Below is a small trained network, with its code and all its weights. Each question gives an input and a class and asks what happens when units are switched off, that is, made to give their printed mean instead of their output.

import numpy as np


def w(rows, s, z=0):
    codes = np.array(rows[::2]) - 128.0
    scale = np.full(codes.shape[1], s)
    scale[-1] = z or s
    return codes * scale


def f(y):
    return y / 2 * (1 + np.tanh(0.7978845608 * (y + 0.044715 * y**3)))


def log_softmax(a):
    a = a - a.max(-1, keepdims=True)
    return a - np.log(np.exp(a).sum(-1, keepdims=True))


def net(x, mask):
    res = np.array(x, float).reshape(1, 8) / 4 @ E
    y = f(res @ A[0][:, :-1].T + A[0][:, -1])
    res = res + np.where(mask, y, B[0][:, -1]) @ B[0][:, :-1]
    return log_softmax(res[-1] @ U[:, :-1].T + U[:, -1])


A, B = {}, {}
E = w([
[152,129,43,113,45,144,234,164,156,152,170],'x0',
[190,117,161,137,70,58,154,180,21,48,106],'x1',
[99,72,126,152,169,123,145,136,185,2,198],'x2',
[98,196,170,73,30,76,73,89,196,96,154],'x3',
[212,113,92,3,208,83,124,109,141,132,136],'x4',
[139,147,213,91,124,192,236,92,148,93,71],'x5',
[129,127,125,130,126,129,128,126,126,127,127],'x6',
[110,47,137,61,61,212,64,106,71,133,173],'x7',
],0.008)
A[0] = w([
[189,112,114,76,139,115,127,110,141,135,109,85],'N1',
[153,155,137,88,88,203,232,95,155,100,98,68],'N2',
[116,51,116,96,92,184,105,116,75,143,147,115],'N3',
[117,179,139,106,92,83,71,71,172,113,141,97],'N4',
[82,149,96,135,163,154,103,113,164,179,164,90],'N5',
[148,71,103,121,175,102,111,111,154,66,195,117],'N6',
[101,134,130,159,178,78,30,118,89,129,138,97],'N7',
[166,161,143,115,121,105,85,125,108,204,88,110],'N8',
[173,103,155,138,97,95,120,153,76,76,97,99],'N9',
[166,135,135,120,130,137,112,158,113,177,113,83],'N10',
[163,133,148,116,85,114,143,155,110,211,86,88],'N11',
[148,89,117,48,119,192,91,112,84,110,183,85],'N12',
[96,166,185,105,64,79,121,124,176,124,151,53],'N13',
[140,173,121,129,164,91,162,162,174,116,86,76],'N14',
[131,163,127,108,122,132,129,102,77,194,106,120],'N15',
[158,176,119,142,167,107,169,108,153,111,89,117],'N16',
[165,136,133,134,82,60,128,165,50,82,126,93],'N17',
[59,125,133,197,81,142,128,154,132,138,112,2],'N18',
[191,120,141,48,154,127,160,83,140,101,116,80],'N19',
[70,153,105,142,150,179,114,90,179,151,114,56],'N20',
[155,78,91,184,193,181,148,146,109,162,129,58],'N21',
[140,161,107,124,96,136,118,106,93,169,78,41],'N22',
[97,150,141,178,101,154,127,137,111,128,131,51],'N23',
[108,148,95,103,161,175,108,97,178,161,142,106],'N24',
[81,121,155,220,84,189,128,118,113,116,115,65],'N25',
[154,147,104,60,172,114,127,131,120,117,142,25],'N26',
[96,62,131,127,156,130,135,146,159,59,189,44],'N27',
[132,154,152,124,127,119,144,145,122,208,107,28],'N28',
[120,96,150,152,158,122,157,136,169,53,167,126],'N29',
[141,113,84,46,175,90,119,132,131,147,134,88],'N30',
[140,176,155,91,86,84,103,119,171,135,178,74],'N31',
[126,142,65,136,144,86,67,186,110,148,179,73],'N32',
[139,125,2,152,77,91,126,163,127,167,198,126],'N33',
[127,175,123,155,149,106,175,124,157,114,86,104],'N34',
[106,141,240,100,188,166,117,106,115,107,70,93],'N35',
[100,116,148,62,96,227,116,131,94,95,133,74],'N36',
[155,154,81,89,57,166,228,176,165,145,173,110],'N37',
[176,78,125,179,200,162,143,160,89,156,114,62],'N38',
[123,174,100,188,148,72,130,156,146,132,123,34],'N39',
[180,89,91,69,160,103,101,118,143,141,137,51],'N40',
],0.0098,0.0041)
B[0] = w([
[78,179,167,152,110,105,144,163,116,145,131,174],'N1',
[143,93,183,177,125,191,76,76,41,124,122,223],'N2',
[179,135,97,155,124,64,92,105,211,172,116,210],'N3',
[120,66,84,82,125,112,163,121,94,119,80,212],'N4',
[193,113,138,84,154,150,158,150,121,159,185,200],'N5',
[87,178,116,152,91,174,125,128,129,103,129,217],'N6',
[132,100,171,148,200,152,89,86,83,96,115,221],'N7',
[95,175,89,153,130,175,102,131,122,77,138,206],'N8',
[197,109,134,77,185,166,179,145,182,141,178,209],'N9',
[109,150,107,132,105,152,134,133,137,102,116,155],'N10',
[128,164,86,126,125,156,112,138,136,95,134,194],'N11',
[163,136,109,161,118,63,91,142,187,160,94,216],'N12',
[127,64,85,73,102,127,178,132,100,127,62,205],'N13',
[169,133,99,158,107,83,89,119,176,183,127,187],'N14',
[95,187,66,153,107,165,139,122,148,90,162,190],'N15',
[170,116,136,162,93,85,86,91,182,178,118,194],'N16',
[205,117,152,76,164,171,177,175,170,153,206,232],'N17',
[41,161,187,124,103,66,142,192,115,167,125,183],'N18',
[67,162,189,160,100,113,151,180,83,166,142,200],'N19',
[194,124,150,80,163,143,194,164,168,119,180,194],'N20',
[126,65,92,67,85,101,190,110,101,110,62,217],'N21',
[93,173,68,129,126,143,138,130,165,85,141,167],'N22',
[84,162,145,119,147,87,148,159,111,154,128,161],'N23',
[196,116,145,87,151,168,171,186,146,136,172,202],'N24',
[44,179,190,131,112,78,145,198,135,160,126,211],'N25',
[64,151,163,135,130,77,142,171,121,122,131,165],'N26',
[106,188,52,138,112,161,123,117,146,101,138,205],'N27',
[145,167,88,121,119,133,120,125,158,89,137,161],'N28',
[106,203,63,158,90,170,119,99,134,89,150,218],'N29',
[56,152,193,142,105,100,151,162,119,157,138,201],'N30',
[122,65,97,71,80,123,184,112,87,113,63,191],'N31',
[130,106,162,177,65,165,115,95,99,158,134,208],'N32',
[128,97,190,154,190,159,74,63,58,104,111,254],'N33',
[176,111,104,158,127,103,84,102,161,162,132,194],'N34',
[126,102,157,134,188,158,72,96,85,97,119,234],'N35',
[191,109,97,180,113,60,91,90,213,169,131,187],'N36',
[98,116,155,107,254,105,66,118,115,59,110,247],'N37',
[108,57,82,78,89,102,186,125,92,101,69,216],'N38',
[173,115,129,159,109,82,80,107,194,179,149,176],'N39',
[70,152,176,133,96,107,148,166,121,148,133,193],'N40',
],0.0089,0.0086)
U = w([
[54,180,199,133,104,78,155,200,124,161,138,113],'0',
[189,123,87,156,112,48,67,106,197,177,120,96],'1',
[121,58,65,64,98,118,197,124,99,103,45,97],'2',
[203,129,151,74,174,188,188,176,158,136,227,104],'3',
[96,219,39,142,105,202,112,124,143,66,152,120],'4',
[109,114,171,117,248,128,47,103,106,65,108,111],'5',
[143,107,192,163,115,195,85,83,78,138,131,252],'6',
],0.011)

Each question gives the input, the list of numbers given to net, and the class t.
The units are the neurons (one row each of A and B). Each row of codes is followed by its name. A weight is (code - 128) times the scale printed after its matrix; where a second scale follows, it is the last column's (A, B and U).
mask holds one flag per neuron, in row order. A switched-off neuron (its flag False) gives its mean, the last column of its row in B, instead of its output. The means were averaged over made-up inputs and are rounded, as every weight is.
A unit's drop is (log p(t) with every unit on - log p(t) with that unit switched off) / (log p(t) with every unit on - log p(t) with every unit switched off).
The circuit of an input: a set's keep is (log p(t) with only the set's units on - log p(t) with every unit switched off) / (log p(t) with every unit on - log p(t) with every unit switched off). Starting from the 12 units with the biggest drops (on a tie, the unit counted first), units are removed one at a time, each time the one whose removal leaves the highest keep (on an exact tie, the one counted first), for as long as the keep stays at least 0.8.
units of the circuit, in order: the units of the circuit, biggest drop first
most important unit: the unit with the biggest drop
k most important neurons: the k neurons with the biggest drops, biggest first
drop when u is switched off: that unit's drop, to one decimal
input [1,-1,1,6,-6,8,-8,-6], class 6: most important unit : N2
input [-3,-6,6,6,4,-8,-6,-3], class 6: units of the circuit, in order : N32, N7, N37
input [7,-2,8,8,-6,-8,-5,-2], class 2: 2 most important neurons : N13, N31
input [7,3,-1,0,5,4,-8,-3], class 5: 2 most important neurons : N37, N2
input [-7,-4,8,-5,-1,4,1,-8], class 1: 4 most important neurons : N16, N14, N34, N39
input [1,-5,8,4,-7,0,-2,8], class 1: 3 most important neurons : N36, N3, N12
input [-3,5,3,-2,-1,-6,0,0], class 6: 2 most important neurons : N32, N7
input [-3,-8,-8,-8,8,4,-6,6], class 0: units of the circuit, in order : N30, N40
input [-4,-3,6,6,1,-3,-5,4], class 2: units of the circuit, in order : N4, N31
input [-6,-4,0,6,-6,-5,8,4], class 0: 3 most important neurons : N25, N18, N33
input [-1,1,-7,2,6,7,0,3], class 4: 4 most important neurons : N15, N8, N11, N22
input [3,-8,0,3,-6,6,-4,7], class 3: 3 most important neurons : N20, N24, N5
input [3,1,7,8,4,-6,-3,4], class 2: 2 most important neurons : N31, N4
input [7,0,1,4,3,5,1,8], class 1: most important unit : N36
input [-6,5,0,7,3,7,-8,-1], class 2: 2 most important neurons : N13, N4
input [8,-4,-6,3,-1,-8,-4,2], class 5: 2 most important neurons : N33, N37
input [-6,-8,-7,2,-6,7,0,0], class 3: 2 most important neurons : N20, N24
input [-1,-2,-6,0,-6,1,0,1], class 0: drop when N18 is switched off : 0.6
input [-7,5,8,-5,-5,-8,-3,4], class 4: drop when N6 is switched off : 0.3
input [2,7,-1,-4,-3,-4,8,0], class 3: drop when N40 is switched off : 0.0
input [7,7,-5,-6,4,0,5,-6], class 3: units of the circuit, in order : N17
